Below is a small trained network, with its code and all its weights. Each question gives an input and a target symbol and asks what happens when units are switched off, that is, made to give their printed mean instead of their output.

import numpy as np


def w(rows, s, z=0):
    codes = np.array(rows[::2]) - 128.0
    scale = np.full(codes.shape[1], s)
    scale[-1] = z or s
    return codes * scale


def f(y):
    return y / 2 * (1 + np.tanh(0.7978845608 * (y + 0.044715 * y**3)))


def softmax(a):
    e = np.exp(a - a.max(-1, keepdims=True))
    return e / e.sum(-1, keepdims=True)


def log_softmax(a):
    a = a - a.max(-1, keepdims=True)
    return a - np.log(np.exp(a).sum(-1, keepdims=True))


def net(x, mask):
    ids = ['βγζηθξπ'.index(c) for c in x.split()]
    T = len(ids)
    res = E[ids] + P[:T]
    u = 0
    for l in range(2):
        q, k, v = (res @ M[l].T for M in (Q, K, V))
        z = softmax(np.where(np.tri(T) > 0, q @ k.T / 4**0.5, -1e9)) @ v
        res = res + np.where(mask[u], z, O[l][:, -1]) @ O[l][:, :-1]
        u += 1
        y = f(res @ A[l][:, :-1].T + A[l][:, -1])
        res = res + np.where(mask[u : u + 4], y, B[l][:, -1]) @ B[l][:, :-1]
        u += 4
    return log_softmax(res[-1] @ U[:, :-1].T + U[:, -1])


Q, K, V, O, A, B = {}, {}, {}, {}, {}, {}
E = w([
[165,140,89,9,111,187,159,67,58],'β',
[48,151,154,45,61,97,46,231,79],'γ',
[109,159,161,97,210,70,152,70,56],'ζ',
[150,62,60,144,175,61,81,172,95],'η',
[5,104,101,165,155,74,199,54,99],'θ',
[229,21,27,92,189,199,135,123,67],'ξ',
[57,200,106,38,31,155,177,92,140],'π',
],0.014)
P = w([
[185,104,163,182,82,136,69,80,135],'0',
[188,116,115,140,85,137,9,118,141],'1',
[107,73,166,57,206,183,99,101,178],'2',
[194,135,113,164,88,108,68,118,104],'3',
[105,95,148,101,164,153,133,132,138],'4',
[187,163,90,170,97,95,77,111,84],'5',
[100,116,137,114,160,144,147,144,126],'6',
[191,186,79,172,105,85,93,111,74],'7',
[96,130,129,117,160,128,170,152,115],'8',
[187,199,65,173,106,72,116,107,63],'9',
[97,153,125,130,171,121,185,154,105],'10',
[197,226,71,202,125,65,148,100,55],'11',
[99,182,115,148,173,120,185,162,113],'12',
[236,240,59,196,106,117,108,87,71],'13',
],0.013)
Q[0] = w([
[71,117,155,228,144,142,146,229,253],'0.h0',
[184,108,89,79,145,253,143,145,71],'0.h0',
[131,206,125,142,41,211,170,53,111],'0.h0',
[210,79,48,185,175,74,158,103,99],'0.h0',
],0.013)
K[0] = w([
[66,10,116,188,72,141,113,205,210],'0.h0',
[233,114,109,101,137,190,120,126,105],'0.h0',
[121,219,113,29,57,198,214,58,145],'0.h0',
[154,83,50,148,221,107,178,84,103],'0.h0',
],0.012)
V[0] = w([
[75,155,125,16,116,53,254,112,45],'0.h0',
[169,79,163,102,70,138,50,145,190],'0.h0',
[79,99,223,101,69,157,98,25,92],'0.h0',
[151,221,25,106,144,200,202,223,69],'0.h0',
],0.0057)
O[0] = w([
[129,165,81,128,220,78,17,137,202,228],'0.h0',
[140,118,207,246,110,211,189,74,128,70],'0.h0',
[234,119,188,153,33,69,253,105,151,131],'0.h0',
[33,155,35,99,210,171,225,203,75,254],'0.h0',
],0.0066,0.0051)
A[0] = w([
[158,225,57,153,123,98,188,1,177,63],'0.n0',
[144,95,222,168,144,164,104,164,217,18],'0.n1',
[192,72,61,162,208,170,146,63,35,2],'0.n2',
[128,165,126,96,38,149,157,233,195,11],'0.n3',
],0.0063,0.0066)
B[0] = w([
[181,103,103,147,79,99,95,164,121,192],'0.n0',
[144,77,105,108,129,127,120,210,95,122],'0.n1',
[108,156,143,116,2,67,125,164,189,253],'0.n2',
[68,125,140,146,38,172,218,111,110,121],'0.n3',
],0.0091,0.0064)
Q[1] = w([
[24,118,198,47,137,166,207,159,203],'1.h0',
[139,117,143,86,143,130,60,168,231],'1.h0',
[252,196,84,158,37,28,107,130,51],'1.h0',
[133,55,119,5,173,154,68,120,172],'1.h0',
],0.012)
K[1] = w([
[73,154,82,118,155,156,57,130,105],'1.h0',
[145,151,59,101,128,83,116,183,27],'1.h0',
[253,77,198,192,65,119,98,134,157],'1.h0',
[88,193,95,153,139,78,119,223,137],'1.h0',
],0.012)
V[1] = w([
[206,92,41,43,97,227,146,185,167],'1.h0',
[123,84,215,169,160,158,86,254,5],'1.h0',
[198,95,96,97,231,124,119,25,46],'1.h0',
[106,10,63,232,145,105,96,136,165],'1.h0',
],0.01)
O[1] = w([
[129,123,152,91,6,86,112,35,98,180],'1.h0',
[172,159,172,146,131,110,64,161,9,2],'1.h0',
[184,38,95,229,161,63,141,113,117,204],'1.h0',
[126,91,4,101,128,230,151,19,118,83],'1.h0',
],0.012,0.0073)
A[1] = w([
[1,51,116,128,192,199,228,101,125,25],'1.n0',
[55,134,125,114,121,118,189,73,66,75],'1.n1',
[123,152,109,117,52,114,15,88,126,1],'1.n2',
[102,76,109,100,88,49,134,132,84,147],'1.n3',
],0.008,0.0096)
B[1] = w([
[246,231,182,144,91,157,147,94,155,180],'1.n0',
[179,92,50,155,149,162,200,187,134,159],'1.n1',
[61,149,209,123,112,145,231,142,92,187],'1.n2',
[158,236,164,138,92,144,126,95,135,252],'1.n3',
],0.011,0.014)
U = w([
[193,125,157,174,17,22,94,150,78,80],'β',
[171,126,217,76,125,154,73,235,78,98],'γ',
[156,22,175,150,144,91,238,252,93,171],'ζ',
[110,77,89,141,111,166,67,73,23,201],'η',
[164,143,174,136,141,177,143,147,137,3],'θ',
[74,108,188,117,162,129,250,96,39,105],'ξ',
[79,57,151,41,109,150,79,173,230,186],'π',
],0.0037,0.006)

Each question gives the input, a string of symbols that net reads in full, and the target symbol t.
The units are the heads (4 rows each of Q, K, V and O) and the neurons (one row each of A and B). Each row of codes is followed by its name. A weight is (code - 128) times the scale printed after its matrix; where a second scale follows, it is the last column's (O, A, B and U).
mask holds one flag per unit, layer by layer, with each layer's heads first. A switched-off unit (its flag False) gives its mean, the last column of its rows in O or B, instead of its output. The means were averaged over made-up inputs and are rounded, as every weight is.
A unit's drop is (log p(t) with every unit on - log p(t) with that unit switched off) / (log p(t) with every unit on - log p(t) with every unit switched off).
The circuit of an input: a set's keep is (log p(t) with only the set's units on - log p(t) with every unit switched off) / (log p(t) with every unit on - log p(t) with every unit switched off). Starting from all 10 units, units are removed one at a time, each time the one whose removal leaves the highest keep (on an exact tie, the one counted first), for as long as the keep stays at least 0.8.
units of the circuit, in order: the units of the circuit, biggest drop first
most important unit: the unit with the biggest drop
top k neurons: the k neurons with the biggest drops, biggest first
drop of u: that unit's drop, to one decimal
input γ ζ ξ β β η π θ η θ, target γ: units of the circuit, in order -> 0.h0, 1.h0
input γ β η ζ η η ζ β β β β β β ζ, target γ: units of the circuit, in order -> 0.h0, 1.h0
input β ξ ζ β π, target π: most important unit -> 0.n2
input ξ ξ ζ γ π γ π ξ ξ ξ β, target β: top 2 neurons -> 0.n0, 1.n3
input π ζ π η η ζ ζ ζ, target π: units of the circuit, in order -> 1.h0, 0.h0
input η γ θ, target θ: units of the circuit, in order -> 1.n0, 1.h0
input ξ γ β π π γ ξ π γ γ ξ η, target ξ: units of the circuit, in order -> 1.h0, 1.n2, 0.n2
input ξ π ζ, target ζ: top 2 neurons -> 0.n2, 0.n0
input ζ γ ξ β ξ γ, target ζ: units of the circuit, in order -> 0.h0, 1.h0
input ζ β ζ, target β: units of the circuit, in order -> 0.h0, 1.h0, 0.n2
input ξ η θ ζ ξ ξ β γ, target ξ: units of the circuit, in order -> 1.h0, 1.n2
input ξ η ξ ξ θ β β θ π θ β ζ θ π, target ξ: units of the circuit, in order -> 1.h0, 1.n2
input ξ η ζ π ζ, target π: units of the circuit, in order -> 0.h0, 1.h0, 0.n0
input γ θ π β ζ ξ, target γ: most important unit -> 0.h0
input β ξ π ξ, target β: units of the circuit, in order -> 0.h0, 0.n2, 1.h0
input θ ξ ξ π η β ξ γ, target θ: units of the circuit, in order -> 0.h0, 1.h0, 1.n0
input θ β β η β ζ, target θ: units of the circuit, in order -> 1.h0, 1.n0, 0.h0
input π γ β θ π η, target π: units of the circuit, in order -> 1.h0, 0.h0
input ξ θ π β θ β β η β, target η: units of the circuit, in order -> 0.h0, 1.h0
input π ξ ζ π, target π: most important unit -> 0.h0
input ζ π ξ η π ξ η η, target ζ: top 2 neurons -> 0.n2, 1.n3
input π β β β ξ ζ γ γ ξ θ ξ, target θ: top 3 neurons -> 0.n2, 1.n0, 0.n0
input π π ξ, target ξ: top 2 neurons -> 1.n2, 0.n2
input π β β β β β γ, target γ: top 2 neurons -> 0.n2, 0.n0
input π β β ξ β, target ξ: top 2 neurons -> 0.n2, 1.n2
input ζ η π ξ ζ β θ β, target ζ: drop of 0.h0 -> 2.1
input π ζ π, target ζ: drop of 1.n0 -> 0.0
input θ β η ξ β ζ β ξ, target θ: drop of 1.n1 -> 0.0
input θ ξ ξ γ π π β β ξ β π β ζ ζ, target θ: drop of 1.h0 -> 1.3
